Here is a tiny trained network, its code and every weight. The questions are about switching its units off for an input and a target symbol, where a switched-off unit gives its printed mean instead of its output.

import numpy as np


def w(rows, s, z=0):
    codes = np.array(rows[::2]) - 128.0
    scale = np.full(codes.shape[1], s)
    scale[-1] = z or s
    return codes * scale


def f(y):
    return np.maximum(y, 0)


def softmax(a):
    e = np.exp(a - a.max(-1, keepdims=True))
    return e / e.sum(-1, keepdims=True)


def log_softmax(a):
    a = a - a.max(-1, keepdims=True)
    return a - np.log(np.exp(a).sum(-1, keepdims=True))


def net(x, mask):
    ids = ['ΓΞΨΩβζη'.index(c) for c in x.split()]
    T = len(ids)
    res = E[ids] + P[:T]
    r = res
    for j in range(2):
        rows = slice(2 * j, 2 * j + 2)
        q, k, v = (r @ M[0][rows].T for M in (Q, K, V))
        z = softmax(np.where(np.tri(T) > 0, q @ k.T / 2**0.5, -1e9)) @ v
        o = O[0][rows]
        res = res + np.where(mask[j], z, o[:, -1]) @ o[:, :-1]
    y = f(res @ A[0][:, :-1].T + A[0][:, -1])
    res = res + np.where(mask[2:10], y, B[0][:, -1]) @ B[0][:, :-1]
    return log_softmax(res[-1] @ U[:, :-1].T + U[:, -1])


Q, K, V, O, A, B = {}, {}, {}, {}, {}, {}
E = w([
[185,120,196,165,151,105],'Γ',
[121,60,91,251,204,36],'Ξ',
[93,120,209,127,19,141],'Ψ',
[200,202,128,74,57,174],'Ω',
[135,68,67,179,155,124],'β',
[189,55,132,105,136,86],'ζ',
[122,97,115,104,71,200],'η',
],0.019)
P = w([
[252,16,75,22,174,162],'0',
[109,166,66,234,130,193],'1',
[51,72,36,125,134,111],'2',
[129,139,42,248,123,217],'3',
[45,45,34,124,102,89],'4',
[146,254,183,96,124,170],'5',
[76,86,85,90,65,128],'6',
[136,140,57,231,138,177],'7',
[84,94,74,94,112,122],'8',
[173,138,94,133,95,190],'9',
[102,68,71,98,115,185],'10',
[142,167,128,130,82,194],'11',
],0.0088)
Q[0] = w([
[162,10,2,118,75,97],'h0',
[94,149,190,146,68,91],'h0',
[94,121,149,64,101,121],'h1',
[68,70,168,62,195,125],'h1',
],0.007)
K[0] = w([
[254,68,73,80,162,128],'h0',
[82,157,68,132,148,67],'h0',
[198,178,106,95,108,73],'h1',
[91,70,120,78,182,95],'h1',
],0.0081)
V[0] = w([
[191,62,193,145,129,55],'h0',
[153,162,185,2,151,185],'h0',
[221,201,136,158,150,124],'h1',
[99,121,105,98,105,49],'h1',
],0.0077)
O[0] = w([
[25,186,111,153,184,124,254],'h0',
[117,136,65,136,32,107,64],'h0',
[162,169,2,196,111,67,118],'h1',
[47,134,71,142,145,112,119],'h1',
],0.0095,0.0064)
A[0] = w([
[180,167,196,209,144,181,72],'n0',
[165,229,89,130,167,126,238],'n1',
[187,97,136,129,149,173,204],'n2',
[85,118,183,101,139,118,251],'n3',
[162,146,158,122,2,192,61],'n4',
[47,150,118,124,112,200,204],'n5',
[163,126,80,138,129,74,147],'n6',
[160,98,80,128,159,97,167],'n7',
],0.0099,0.0017)
B[0] = w([
[61,94,164,119,135,46,241],'n0',
[159,42,128,204,43,140,213],'n1',
[148,122,106,52,101,62,197],'n2',
[181,162,1,149,193,234,217],'n3',
[119,179,184,110,107,134,244],'n4',
[209,194,148,86,152,20,222],'n5',
[68,78,221,184,177,62,220],'n6',
[105,126,42,171,96,161,255],'n7',
],0.0069,0.0058)
U = w([
[104,39,206,132,153,93,35],'Γ',
[118,153,138,186,177,97,78],'Ξ',
[1,108,202,141,140,207,254],'Ψ',
[104,87,163,154,108,90,73],'Ω',
[212,184,61,185,239,188,176],'β',
[166,87,113,150,188,156,247],'ζ',
[111,211,84,90,188,16,123],'η',
],0.0066,0.0019)

Each question gives the input, a string of symbols that net reads in full, and the target symbol t.
The units are the heads (2 rows each of Q, K, V and O) and the neurons (one row each of A and B). Each row of codes is followed by its name. A weight is (code - 128) times the scale printed after its matrix; where a second scale follows, it is the last column's (O, A, B and U).
mask holds one flag per unit, heads first, then neurons. A switched-off unit (its flag False) gives its mean, the last column of its rows in O or B, instead of its output. The means were averaged over made-up inputs and are rounded, as every weight is.
A unit's drop is (log p(t) with every unit on - log p(t) with that unit switched off) / (log p(t) with every unit on - log p(t) with every unit switched off).
The circuit of an input: a set's keep is (log p(t) with only the set's units on - log p(t) with every unit switched off) / (log p(t) with every unit on - log p(t) with every unit switched off). Starting from all 10 units, units are removed one at a time, each time the one whose removal leaves the highest keep (on an exact tie, the one counted first), for as long as the keep stays at least 0.8.
units of the circuit, in order: the units of the circuit, biggest drop first
k most important neurons: the k neurons with the biggest drops, biggest first
heads that matter: for each layer, one digit per head in row order, 1 if its drop is at least 0.15 and else 0, layers parted by /
drop of u: that unit's drop, to one decimal
input η β Ω Ξ ζ ζ Ω Ξ Ξ Γ, target Γ: units of the circuit, in order : n0, h0
input ζ Ψ Ω Ω Ψ β η Ξ Ψ ζ Ξ β, target η: units of the circuit, in order : n5, h0
input Ξ Ψ Ψ, target β: units of the circuit, in order : n3, h0, n5
input ζ Ω Ξ Ω ζ Ψ Ξ Ξ Ξ Ω ζ, target η: heads that matter : 11
input Ξ Ξ Ξ β Ω Ω Ψ ζ Ψ ζ Ξ η, target η: units of the circuit, in order : n5
input Γ β Γ Γ, target Γ: 2 most important neurons : n0, n3
input ζ β β, target η: units of the circuit, in order : h0, n5
input Γ β β η, target η: units of the circuit, in order : n5, h0
input Ξ Ξ Γ Ξ Ξ, target β: units of the circuit, in order : h0, n3, n0
input Ω Ξ η, target Ω: heads that matter : 10
input Ω Ξ Ω, target Ω: 3 most important neurons : n1, n3, n6
input Ω Ξ β Γ Ξ Ω β, target Ω: heads that matter : 10
input Γ Γ ζ β ζ ζ η ζ β Ω, target Ω: heads that matter : 01
input ζ Ψ ζ β ζ η η ζ Γ Ξ ζ, target η: units of the circuit, in order : h0
input Ξ ζ β, target β: 3 most important neurons : n3, n0, n6
input Ξ Ψ Ψ Ω β Ξ Γ Ξ ζ β η, target β: drop of n5 : 0.2
input Ξ Γ η, target β: drop of n3 : 0.3
input Ω Ψ Ω Γ ζ β η Ω β, target Ω: drop of n3 : 0.2
